Here is a tiny trained network, its code and every weight. The questions are about switching its units off for an input and a class, where a switched-off unit gives its printed mean instead of its output.

import numpy as np


def w(rows, s, z=0):
    codes = np.array(rows[::2]) - 128.0
    scale = np.full(codes.shape[1], s)
    scale[-1] = z or s
    return codes * scale


def norm(h):
    return h / np.sqrt((h * h).mean(-1, keepdims=True) + 1e-5)


def f(y):
    return y / 2 * (1 + np.tanh(0.7978845608 * (y + 0.044715 * y**3)))


def log_softmax(a):
    a = a - a.max(-1, keepdims=True)
    return a - np.log(np.exp(a).sum(-1, keepdims=True))


def net(x, mask):
    res = np.array(x, float).reshape(1, 4) / 4 @ E
    u = 0
    for l in range(2):
        y = f(norm(res) @ A[l][:, :-1].T + A[l][:, -1])
        res = res + np.where(mask[u : u + 6], y, B[l][:, -1]) @ B[l][:, :-1]
        u += 6
    return log_softmax(norm(res)[-1] @ U[:, :-1].T + U[:, -1])


A, B = {}, {}
E = w([
[172,143,82,183,149,138,185,101,133,79,104],'x0',
[98,27,167,166,79,49,139,2,221,79,154],'x1',
[101,61,81,188,121,134,144,135,156,113,90],'x2',
[44,128,124,149,96,86,74,148,159,129,162],'x3',
],0.0075)
A[0] = w([
[156,156,152,153,123,81,184,2,142,40,90,38],'0.n0',
[149,110,35,186,213,182,181,177,122,95,39,115],'0.n1',
[124,70,66,227,148,126,193,110,121,93,70,61],'0.n2',
[191,71,175,112,136,100,240,32,175,59,120,51],'0.n3',
[149,127,46,229,172,121,154,162,162,25,78,1],'0.n4',
[128,166,149,32,212,156,142,178,82,160,139,110],'0.n5',
],0.0068,0.0067)
B[0] = w([
[233,122,89,113,183,99,144,116,145,47,222,202],'0.n0',
[105,122,57,105,78,186,172,93,162,188,80,255],'0.n1',
[134,155,118,184,196,71,109,93,126,133,187,211],'0.n2',
[255,102,89,171,235,98,209,105,139,79,146,236],'0.n3',
[95,169,144,125,70,111,104,178,160,104,227,183],'0.n4',
[156,115,170,91,147,94,92,118,63,139,94,223],'0.n5',
],0.0097,0.0068)
A[1] = w([
[138,196,239,145,228,62,65,215,46,143,138,2],'1.n0',
[119,75,42,152,139,132,159,80,179,159,119,117],'1.n1',
[134,104,146,61,1,118,125,25,144,109,165,144],'1.n2',
[147,204,82,84,154,75,78,130,53,187,124,67],'1.n3',
[66,159,24,199,118,164,184,164,161,82,136,4],'1.n4',
[76,47,144,182,131,15,101,88,197,69,127,185],'1.n5',
],0.0066,0.0042)
B[1] = w([
[189,176,254,110,183,21,55,187,86,22,234,196],'1.n0',
[111,126,224,78,117,122,92,191,108,80,175,204],'1.n1',
[83,92,74,176,160,196,172,144,132,116,92,161],'1.n2',
[109,106,157,100,177,133,84,178,98,72,167,189],'1.n3',
[154,187,170,204,31,125,154,121,211,216,221,164],'1.n4',
[87,87,173,117,105,115,71,83,92,150,22,254],'1.n5',
],0.008,0.0073)
U = w([
[96,234,49,209,19,181,227,146,223,209,203,249],'0',
[7,65,220,154,61,58,51,58,122,118,26,100],'1',
[215,41,130,232,224,31,216,22,221,5,220,197],'2',
[152,159,54,43,136,217,180,180,41,199,17,9],'3',
[132,190,233,70,176,60,44,220,35,54,217,41],'4',
],0.012,0.0018)

Each question gives the input, the list of numbers given to net, and the class t.
The units are the neurons (one row each of A and B). Each row of codes is followed by its name. A weight is (code - 128) times the scale printed after its matrix; where a second scale follows, it is the last column's (A, B and U).
mask holds one flag per neuron, layer by layer. A switched-off neuron (its flag False) gives its mean, the last column of its row in B, instead of its output. The means were averaged over made-up inputs and are rounded, as every weight is.
A unit's drop is (log p(t) with every unit on - log p(t) with that unit switched off) / (log p(t) with every unit on - log p(t) with every unit switched off).
The circuit of an input: a set's keep is (log p(t) with only the set's units on - log p(t) with every unit switched off) / (log p(t) with every unit on - log p(t) with every unit switched off). Starting from all 12 units, units are removed one at a time, each time the one whose removal leaves the highest keep (on an exact tie, the one counted first), for as long as the keep stays at least 0.8.
circuit, biggest first: the units of the circuit, biggest drop first
top k neurons: the k neurons with the biggest drops, biggest first
k most important neurons of layer l: the k neurons of layer l with the biggest drops, biggest first
drop when u is switched off: that unit's drop, to one decimal
input [-1,6,1,5], class 1: most important neuron of layer 1 -> 1.n5
input [8,-7,-5,6], class 3: 4 most important neurons of layer 0 -> 0.n1; 0.n2; 0.n4; 0.n0
input [-1,-4,7,-4], class 0: circuit, biggest first -> 0.n1; 1.n4
input [8,-5,-8,-1], class 3: 3 most important neurons of layer 0 -> 0.n2; 0.n1; 0.n4
input [-8,-8,8,0], class 3: circuit, biggest first -> 0.n2; 1.n0
input [5,1,-6,8], class 1: top 2 neurons -> 0.n1; 0.n5
input [2,-7,3,1], class 3: top 2 neurons -> 0.n1; 0.n5
input [-4,-2,4,0], class 3: top 3 neurons -> 0.n2; 1.n0; 1.n5
input [0,-3,2,3], class 3: top 2 neurons -> 0.n2; 1.n0
input [1,-5,3,6], class 0: 2 most important neurons of layer 1 -> 1.n4; 1.n5
input [7,-2,-3,-2], class 0: 2 most important neurons of layer 1 -> 1.n5; 1.n4
input [5,-8,6,-4], class 0: top 2 neurons -> 0.n1; 1.n4
input [6,-6,-3,3], class 3: drop when 0.n1 is switched off -> 1.2
input [-6,3,-8,6], class 1: drop when 0.n3 is switched off -> 0.1
input [-2,6,1,5], class 1: circuit, biggest first -> 1.n5
input [-2,-2,2,0], class 3: drop when 1.n0 is switched off -> 0.2
